Here is a tiny trained network, its code and every weight. The questions are about switching its units off for an input and a class, where a switched-off unit gives its printed mean instead of its output.

import numpy as np


def w(rows, s, z=0):
    codes = np.array(rows[::2]) - 128.0
    scale = np.full(codes.shape[1], s)
    scale[-1] = z or s
    return codes * scale


def norm(h):
    return h / np.sqrt((h * h).mean(-1, keepdims=True) + 1e-5)


def f(y):
    return np.maximum(y, 0)


def log_softmax(a):
    a = a - a.max(-1, keepdims=True)
    return a - np.log(np.exp(a).sum(-1, keepdims=True))


def net(x, mask):
    res = np.array(x, float).reshape(1, 4) / 4 @ E
    u = 0
    for l in range(3):
        y = f(norm(res) @ A[l][:, :-1].T + A[l][:, -1])
        res = res + np.where(mask[u : u + 11], y, B[l][:, -1]) @ B[l][:, :-1]
        u += 11
    return log_softmax(norm(res)[-1] @ U[:, :-1].T + U[:, -1])


A, B = {}, {}
E = w([
[122,213,132,144,105,94,137,130,87],'x0',
[53,148,207,60,118,133,186,64,162],'x1',
[42,64,64,101,190,253,99,139,56],'x2',
[125,132,166,159,226,52,121,204,113],'x3',
],0.0075)
A[0] = w([
[146,115,74,195,194,143,58,175,81,84],'L0N0',
[20,81,109,96,119,255,145,140,129,148],'L0N1',
[72,137,147,96,201,140,108,170,78,1],'L0N2',
[37,63,129,72,163,230,143,147,126,144],'L0N3',
[83,200,104,68,93,106,138,36,99,152],'L0N4',
[187,146,95,223,137,128,87,159,98,92],'L0N5',
[72,163,127,157,194,34,134,159,90,110],'L0N6',
[106,132,74,154,116,183,46,173,58,85],'L0N7',
[204,98,131,170,106,109,143,140,151,99],'L0N8',
[93,162,136,139,144,79,95,164,40,101],'L0N9',
[74,43,107,38,158,222,135,87,117,79],'L0N10',
],0.0091,0.0073)
B[0] = w([
[152,189,195,134,84,159,123,116,72,191],'L0N0',
[106,128,115,39,134,157,2,144,96,245],'L0N1',
[57,93,28,111,70,120,173,73,197,155],'L0N2',
[113,190,43,104,96,78,73,31,99,237],'L0N3',
[188,211,192,148,116,212,157,105,115,197],'L0N4',
[176,67,69,196,118,104,123,175,134,173],'L0N5',
[160,189,138,63,208,140,72,186,169,181],'L0N6',
[184,114,201,212,128,55,91,97,79,190],'L0N7',
[112,83,80,112,62,71,110,108,173,157],'L0N8',
[102,201,99,171,170,85,181,131,122,164],'L0N9',
[59,131,25,51,170,157,91,43,199,222],'L0N10',
],0.0088,0.012)
A[1] = w([
[138,82,115,199,111,108,144,178,116,74],'L1N0',
[57,49,173,104,73,117,223,130,150,47],'L1N1',
[129,161,104,152,62,121,118,77,118,153],'L1N2',
[101,176,161,152,107,154,117,104,72,113],'L1N3',
[42,35,129,136,163,153,201,190,83,26],'L1N4',
[117,106,153,142,72,226,222,191,102,1],'L1N5',
[134,130,170,156,70,153,246,95,150,58],'L1N6',
[131,67,55,153,128,127,129,161,118,81],'L1N7',
[129,170,195,97,200,109,177,168,144,56],'L1N8',
[150,80,94,121,199,106,65,120,121,93],'L1N9',
[136,122,190,124,234,118,134,157,57,122],'L1N10',
],0.012,0.0082)
B[1] = w([
[142,110,25,101,191,48,107,185,124,155],'L1N0',
[145,183,144,135,53,81,220,17,139,133],'L1N1',
[170,50,139,151,172,119,137,173,123,254],'L1N2',
[207,56,173,143,97,89,138,142,144,191],'L1N3',
[127,125,181,148,163,127,139,60,74,128],'L1N4',
[160,124,205,236,237,48,197,141,242,131],'L1N5',
[126,87,63,255,117,203,195,14,183,170],'L1N6',
[172,82,130,87,232,116,97,159,92,141],'L1N7',
[38,169,143,177,210,226,214,220,199,178],'L1N8',
[152,92,219,67,105,149,196,73,83,201],'L1N9',
[80,234,192,184,84,198,181,103,123,173],'L1N10',
],0.0093,0.0092)
A[2] = w([
[74,89,53,86,79,224,135,139,179,37],'L2N0',
[140,74,138,105,55,244,68,69,47,113],'L2N1',
[112,104,184,179,78,75,167,160,201,31],'L2N2',
[107,117,101,143,239,159,97,155,73,157],'L2N3',
[102,204,174,99,122,105,100,194,249,36],'L2N4',
[15,109,1,41,96,110,87,122,151,102],'L2N5',
[116,134,190,184,107,100,113,186,90,86],'L2N6',
[91,139,137,101,156,51,243,90,226,138],'L2N7',
[169,67,177,216,134,129,165,163,205,172],'L2N8',
[156,155,90,184,140,177,119,188,70,2],'L2N9',
[40,83,201,92,102,113,154,193,202,46],'L2N10',
],0.009,0.0065)
B[2] = w([
[35,230,141,87,201,29,62,89,104,165],'L2N0',
[146,63,233,31,59,185,205,203,110,254],'L2N1',
[110,99,152,80,90,121,107,74,82,152],'L2N2',
[137,131,187,132,34,133,175,129,199,193],'L2N3',
[147,123,157,27,218,207,60,221,119,165],'L2N4',
[52,222,97,191,214,47,178,92,226,250],'L2N5',
[47,148,107,143,197,86,121,129,125,155],'L2N6',
[197,64,134,93,63,206,153,122,100,189],'L2N7',
[69,62,42,116,96,181,149,78,152,228],'L2N8',
[2,201,174,76,144,60,133,54,114,142],'L2N9',
[82,204,151,84,188,76,46,76,58,142],'L2N10',
],0.0089,0.0092)
U = w([
[147,78,74,199,55,197,210,33,201,126],'0',
[105,230,168,167,217,180,197,230,196,139],'1',
[8,196,65,58,183,127,62,31,175,148],'2',
[180,77,197,56,77,165,92,98,68,164],'3',
[135,212,187,230,158,46,116,128,50,123],'4',
[12,147,131,207,3,126,34,171,206,4],'5',
[203,47,41,154,136,44,75,196,167,161],'6',
],0.017,0.016)

Each question gives the input, the list of numbers given to net, and the class t.
The units are the neurons (one row each of A and B). Each row of codes is followed by its name. A weight is (code - 128) times the scale printed after its matrix; where a second scale follows, it is the last column's (A, B and U).
mask holds one flag per neuron, layer by layer. A switched-off neuron (its flag False) gives its mean, the last column of its row in B, instead of its output. The means were averaged over made-up inputs and are rounded, as every weight is.
A unit's drop is (log p(t) with every unit on - log p(t) with that unit switched off) / (log p(t) with every unit on - log p(t) with every unit switched off).
The circuit of an input: a set's keep is (log p(t) with only the set's units on - log p(t) with every unit switched off) / (log p(t) with every unit on - log p(t) with every unit switched off). Starting from the 12 units with the biggest drops (on a tie, the unit counted first), units are removed one at a time, each time the one whose removal leaves the highest keep (on an exact tie, the one counted first), for as long as the keep stays at least 0.8.
units of the circuit, in order: the units of the circuit, biggest drop first
k most important neurons: the k neurons with the biggest drops, biggest first
k most important neurons of layer l: the k neurons of layer l with the biggest drops, biggest first
drop when u is switched off: that unit's drop, to one decimal
input [-6,0,-6,8], class 1: units of the circuit, in order : L0N3
input [-4,2,-4,5], class 1: 3 most important neurons : L0N3; L1N8; L0N10
input [-8,-6,0,6], class 4: 2 most important neurons : L0N0; L0N10
input [8,-8,-8,8], class 1: 2 most important neurons : L0N6; L0N3
input [8,2,6,-4], class 3: 4 most important neurons : L0N4; L2N1; L0N7; L1N3
input [8,4,-6,0], class 0: 2 most important neurons : L0N1; L1N6
input [-7,-1,-4,0], class 0: 2 most important neurons : L0N1; L0N5
input [-4,-1,2,5], class 3: 2 most important neurons : L0N0; L1N9
input [-6,-7,0,-2], class 6: 2 most important neurons : L0N1; L1N0
input [-8,1,-7,-1], class 0: 3 most important neurons : L0N1; L0N6; L0N3
input [8,-3,0,-4], class 0: 4 most important neurons : L0N4; L0N1; L2N8; L0N3
input [8,-7,-1,6], class 4: 4 most important neurons of layer 0 : L0N5; L0N4; L0N0; L0N8
input [-5,-1,-7,1], class 0: 3 most important neurons : L0N1; L0N6; L0N7
input [8,4,5,8], class 1: units of the circuit, in order : L0N10
input [-4,6,-8,4], class 3: 2 most important neurons of layer 1 : L1N10; L1N2
input [6,6,-1,-7], class 0: 4 most important neurons : L0N3; L0N4; L1N6; L0N10
input [-2,-3,-8,5], class 6: 2 most important neurons : L0N8; L0N10
input [6,-3,-6,6], class 1: 2 most important neurons of layer 0 : L0N6; L0N3
input [2,8,1,0], class 3: 3 most important neurons of layer 0 : L0N4; L0N2; L0N6
input [5,-8,7,0], class 4: units of the circuit, in order : L0N7
input [8,0,-5,0], class 1: 2 most important neurons of layer 1 : L1N8; L1N9
input [0,8,-8,6], class 1: drop when L1N8 is switched off : 0.3
input [0,0,-7,7], class 1: drop when L0N6 is switched off : 0.1
input [-4,-8,8,8], class 3: drop when L1N9 is switched off : 0.1
